Below are the code and all the weights of a small trained network. Each question names an input and a class and asks about switching units off, where a switched-off unit gives its printed mean instead of its output.

import numpy as np


def w(rows, s, z=0):
    codes = np.array(rows[::2]) - 128.0
    scale = np.full(codes.shape[1], s)
    scale[-1] = z or s
    return codes * scale


def f(y):
    return y / 2 * (1 + np.tanh(0.7978845608 * (y + 0.044715 * y**3)))


def log_softmax(a):
    a = a - a.max(-1, keepdims=True)
    return a - np.log(np.exp(a).sum(-1, keepdims=True))


def net(x, mask):
    res = np.array(x, float).reshape(1, 4) / 4 @ E
    y = f(res @ A[0][:, :-1].T + A[0][:, -1])
    res = res + np.where(mask, y, B[0][:, -1]) @ B[0][:, :-1]
    return log_softmax(res[-1] @ U[:, :-1].T + U[:, -1])


A, B = {}, {}
E = w([
[43,56,117,166,118,75,71,38],'x0',
[26,142,213,104,203,99,167,116],'x1',
[193,69,46,194,146,162,230,94],'x2',
[70,170,64,203,62,119,2,177],'x3',
],0.0098)
A[0] = w([
[135,212,42,69,104,185,82,246,217],'n0',
[31,148,133,167,130,73,67,76,242],'n1',
[164,167,144,116,125,132,88,254,234],'n2',
[143,90,133,137,118,125,152,159,105],'n3',
[146,50,59,189,92,179,87,104,207],'n4',
[175,52,133,138,92,155,212,67,212],'n5',
[124,92,129,165,89,105,166,101,144],'n6',
[185,62,52,108,237,163,195,35,199],'n7',
[81,102,156,103,138,113,92,102,176],'n8',
[86,89,94,176,142,126,137,96,132],'n9',
[121,216,155,127,84,230,88,189,251],'n10',
[103,78,158,125,86,98,156,141,109],'n11',
[112,203,146,122,99,124,159,181,95],'n12',
[66,116,152,107,127,15,116,137,170],'n13',
[157,146,103,137,147,223,206,153,210],'n14',
[43,120,173,114,197,98,135,65,242],'n15',
[81,190,176,128,179,57,97,149,232],'n16',
],0.0087,0.0027)
B[0] = w([
[99,139,58,150,211,38,120,194,231],'n0',
[41,107,174,145,107,192,97,185,230],'n1',
[111,144,31,124,208,38,188,141,205],'n2',
[156,148,103,121,134,128,157,96,138],'n3',
[90,86,139,74,96,72,108,73,211],'n4',
[243,81,108,2,118,151,156,9,219],'n5',
[151,60,158,98,45,135,135,102,151],'n6',
[220,80,76,71,103,156,113,111,247],'n7',
[142,127,141,151,161,181,144,165,179],'n8',
[122,87,164,97,132,129,96,136,164],'n9',
[82,195,54,173,146,48,178,196,207],'n10',
[140,112,178,131,114,154,101,99,138],'n11',
[117,100,135,155,123,92,151,158,161],'n12',
[107,99,164,169,124,188,101,198,197],'n13',
[158,119,107,61,146,76,168,92,216],'n14',
[212,162,204,139,156,232,199,149,226],'n15',
[129,237,137,248,223,178,198,212,209],'n16',
],0.0073,0.013)
U = w([
[60,83,167,143,84,106,40,108,33],'0',
[208,119,112,51,131,126,123,28,254],'1',
[107,184,177,189,174,206,132,136,31],'2',
[85,202,72,166,176,1,122,160,153],'3',
],0.0089,0.00086)

Each question gives the input, the list of numbers given to net, and the class t.
The units are the neurons (one row each of A and B). Each row of codes is followed by its name. A weight is (code - 128) times the scale printed after its matrix; where a second scale follows, it is the last column's (A, B and U).
mask holds one flag per neuron, in row order. A switched-off neuron (its flag False) gives its mean, the last column of its row in B, instead of its output. The means were averaged over made-up inputs and are rounded, as every weight is.
A unit's drop is (log p(t) with every unit on - log p(t) with that unit switched off) / (log p(t) with every unit on - log p(t) with every unit switched off).
The circuit of an input: a set's keep is (log p(t) with only the set's units on - log p(t) with every unit switched off) / (log p(t) with every unit on - log p(t) with every unit switched off). Starting from the 12 units with the biggest drops (on a tie, the unit counted first), units are removed one at a time, each time the one whose removal leaves the highest keep (on an exact tie, the one counted first), for as long as the keep stays at least 0.8.
units of the circuit, in order: the units of the circuit, biggest drop first
most important unit: the unit with the biggest drop
k most important neurons: the k neurons with the biggest drops, biggest first
drop when u is switched off: that unit's drop, to one decimal
input [7,-2,-1,-1], class 0: most important unit	n16
input [5,-7,-6,1], class 0: units of the circuit, in order	n1, n16
input [7,-4,-4,8], class 0: 2 most important neurons	n1, n4
input [8,-1,-2,-1], class 2: 2 most important neurons	n15, n8
input [5,3,8,5], class 1: 2 most important neurons	n13, n7
input [-8,6,-6,-5], class 3: 2 most important neurons	n2, n10
input [2,5,5,2], class 1: 2 most important neurons	n16, n10
input [3,-8,-7,-5], class 0: 2 most important neurons	n5, n7
input [6,-7,-6,2], class 0: drop when n1 is switched off	0.2
input [-3,6,-4,0], class 2: drop when n15 is switched off	0.1
